Below are the code and all the weights of a small trained network. Each question names an input and a target symbol and asks about switching units off, where a switched-off unit gives its printed mean instead of its output.

import numpy as np


def w(rows, s, z=0):
    codes = np.array(rows[::2]) - 128.0
    scale = np.full(codes.shape[1], s)
    scale[-1] = z or s
    return codes * scale


def norm(h):
    return h / np.sqrt((h * h).mean(-1, keepdims=True) + 1e-5)


def f(y):
    return np.maximum(y, 0)


def softmax(a):
    e = np.exp(a - a.max(-1, keepdims=True))
    return e / e.sum(-1, keepdims=True)


def log_softmax(a):
    a = a - a.max(-1, keepdims=True)
    return a - np.log(np.exp(a).sum(-1, keepdims=True))


def net(x, mask):
    ids = ['γδεζλξστ'.index(c) for c in x.split()]
    T = len(ids)
    res = E[ids] + P[:T]
    r = norm(res)
    for j in range(3):
        rows = slice(4 * j, 4 * j + 4)
        q, k, v = (r @ M[0][rows].T for M in (Q, K, V))
        z = softmax(np.where(np.tri(T) > 0, q @ k.T / 4**0.5, -1e9)) @ v
        o = O[0][rows]
        res = res + np.where(mask[j], z, o[:, -1]) @ o[:, :-1]
    y = f(norm(res) @ A[0][:, :-1].T + A[0][:, -1])
    res = res + np.where(mask[3:15], y, B[0][:, -1]) @ B[0][:, :-1]
    return log_softmax(norm(res)[-1] @ U[:, :-1].T + U[:, -1])


Q, K, V, O, A, B = {}, {}, {}, {}, {}, {}
E = w([
[149,254,84,106],'γ',
[108,203,88,26],'δ',
[236,207,11,206],'ε',
[45,194,192,151],'ζ',
[146,220,145,116],'λ',
[168,227,118,131],'ξ',
[149,221,139,177],'σ',
[108,200,165,170],'τ',
],0.0072)
P = w([
[123,124,145,122],'0',
[143,74,151,107],'1',
[51,148,68,173],'2',
[178,201,80,174],'3',
[153,47,160,96],'4',
[39,157,47,151],'5',
[136,252,175,174],'6',
[149,44,154,103],'7',
],0.012)
Q[0] = w([
[115,88,78,121],'h1',
[25,143,60,118],'h1',
[60,27,7,149],'h1',
[160,79,169,39],'h1',
[192,122,152,85],'h2',
[81,74,88,131],'h2',
[53,161,64,71],'h2',
[64,84,156,205],'h2',
[163,74,176,82],'h3',
[111,42,160,74],'h3',
[186,191,87,124],'h3',
[119,181,42,125],'h3',
],0.015)
K[0] = w([
[115,250,102,140],'h1',
[131,224,184,79],'h1',
[83,245,162,153],'h1',
[117,122,64,163],'h1',
[133,78,105,112],'h2',
[123,242,116,173],'h2',
[102,218,157,85],'h2',
[93,151,115,186],'h2',
[119,112,98,124],'h3',
[90,78,106,108],'h3',
[116,152,130,159],'h3',
[182,167,162,164],'h3',
],0.017)
V[0] = w([
[16,117,149,105],'h1',
[83,73,133,99],'h1',
[183,100,122,223],'h1',
[104,169,253,170],'h1',
[188,124,84,117],'h2',
[101,82,141,87],'h2',
[156,168,204,64],'h2',
[68,175,83,118],'h2',
[135,115,143,124],'h3',
[102,119,179,165],'h3',
[94,79,113,116],'h3',
[154,123,143,234],'h3',
],0.014)
O[0] = w([
[68,183,96,92,51],'h1',
[36,111,82,50,58],'h1',
[200,77,199,44,123],'h1',
[100,171,249,142,206],'h1',
[145,161,132,138,154],'h2',
[92,102,82,117,102],'h2',
[72,152,111,216,254],'h2',
[147,126,49,102,76],'h2',
[134,112,149,122,113],'h3',
[114,187,162,132,123],'h3',
[76,118,97,100,27],'h3',
[171,167,123,101,151],'h3',
],0.012,0.0093)
A[0] = w([
[109,145,163,166,136],'n1',
[84,135,146,88,132],'n2',
[120,214,133,160,115],'n3',
[138,58,115,134,156],'n4',
[251,126,91,169,172],'n5',
[116,89,57,74,245],'n6',
[121,85,143,76,96],'n7',
[105,110,70,103,118],'n8',
[136,135,174,185,125],'n9',
[212,109,176,61,154],'n10',
[159,187,91,116,197],'n11',
[85,146,94,117,136],'n12',
],0.016,0.011)
B[0] = w([
[154,114,99,127,207],'n1',
[106,169,128,122,139],'n2',
[114,126,109,131,210],'n3',
[64,93,165,103,149],'n4',
[114,136,97,65,248],'n5',
[96,2,167,154,144],'n6',
[159,123,148,123,129],'n7',
[131,130,149,160,132],'n8',
[170,105,98,116,232],'n9',
[61,76,106,67,178],'n10',
[92,93,172,77,187],'n11',
[136,67,110,95,141],'n12',
],0.02,0.014)
U = w([
[114,152,26,128,120],'γ',
[48,49,120,172,167],'δ',
[113,74,135,51,214],'ε',
[12,179,136,109,77],'ζ',
[108,145,115,250,86],'λ',
[249,122,109,156,51],'ξ',
[187,142,238,81,2],'σ',
[105,190,226,141,139],'τ',
],0.018,0.0046)

Each question gives the input, a string of symbols that net reads in full, and the target symbol t.
The units are the heads (4 rows each of Q, K, V and O) and the neurons (one row each of A and B). Each row of codes is followed by its name. A weight is (code - 128) times the scale printed after its matrix; where a second scale follows, it is the last column's (O, A, B and U).
mask holds one flag per unit, heads first, then neurons. A switched-off unit (its flag False) gives its mean, the last column of its rows in O or B, instead of its output. The means were averaged over made-up inputs and are rounded, as every weight is.
A unit's drop is (log p(t) with every unit on - log p(t) with that unit switched off) / (log p(t) with every unit on - log p(t) with every unit switched off).
The circuit of an input: a set's keep is (log p(t) with only the set's units on - log p(t) with every unit switched off) / (log p(t) with every unit on - log p(t) with every unit switched off). Starting from the 12 units with the biggest drops (on a tie, the unit counted first), units are removed one at a time, each time the one whose removal leaves the highest keep (on an exact tie, the one counted first), for as long as the keep stays at least 0.8.
circuit, biggest first: the units of the circuit, biggest drop first
top k neurons: the k neurons with the biggest drops, biggest first
which heads matter: for each layer, one digit per head in row order, 1 if its drop is at least 0.15 and else 0, layers parted by /
input ξ δ τ ξ, target δ: circuit, biggest first -> (h1 n6)
input σ λ γ τ, target λ: which heads matter -> 010
input ξ ε ξ λ γ γ ε, target γ: circuit, biggest first -> (h1)
input ε τ τ τ ξ λ ξ δ, target δ: circuit, biggest first -> (h3 n5)
input σ δ λ τ, target δ: which heads matter -> 100
input ε λ σ ξ, target λ: which heads matter -> 110
input ξ γ τ δ τ γ τ, target τ: circuit, biggest first -> (h1 n5 n10)
input λ γ γ γ, target γ: which heads matter -> 100
input ε ξ ξ λ, target ξ: which heads matter -> 010
input λ ζ ξ λ ξ γ, target λ: which heads matter -> 100
input δ ξ ε σ ε λ ξ, target ε: top 2 neurons -> (n10 n5)
input τ λ σ τ λ, target λ: circuit, biggest first -> (h2 n10 n11)
input γ ε σ, target γ: which heads matter -> 110
input ζ λ δ ξ ε τ ξ, target ε: which heads matter -> 100
input λ λ τ σ, target λ: which heads matter -> 010
input γ ε ζ ξ λ τ, target γ: circuit, biggest first -> (h1 h2)
input ζ ε ζ σ ξ ξ, target ζ: circuit, biggest first -> (h1)
input λ ζ δ, target λ: which heads matter -> 000
input δ ξ ξ σ δ ξ ζ, target δ: circuit, biggest first -> (h1 n6 n5)
input σ ξ ε ξ ε ξ ε, target ε: circuit, biggest first -> (h1 n10)
input τ ξ ξ σ, target ξ: which heads matter -> 110
input γ ξ ξ ε ζ ξ, target γ: top neuron -> (n10)
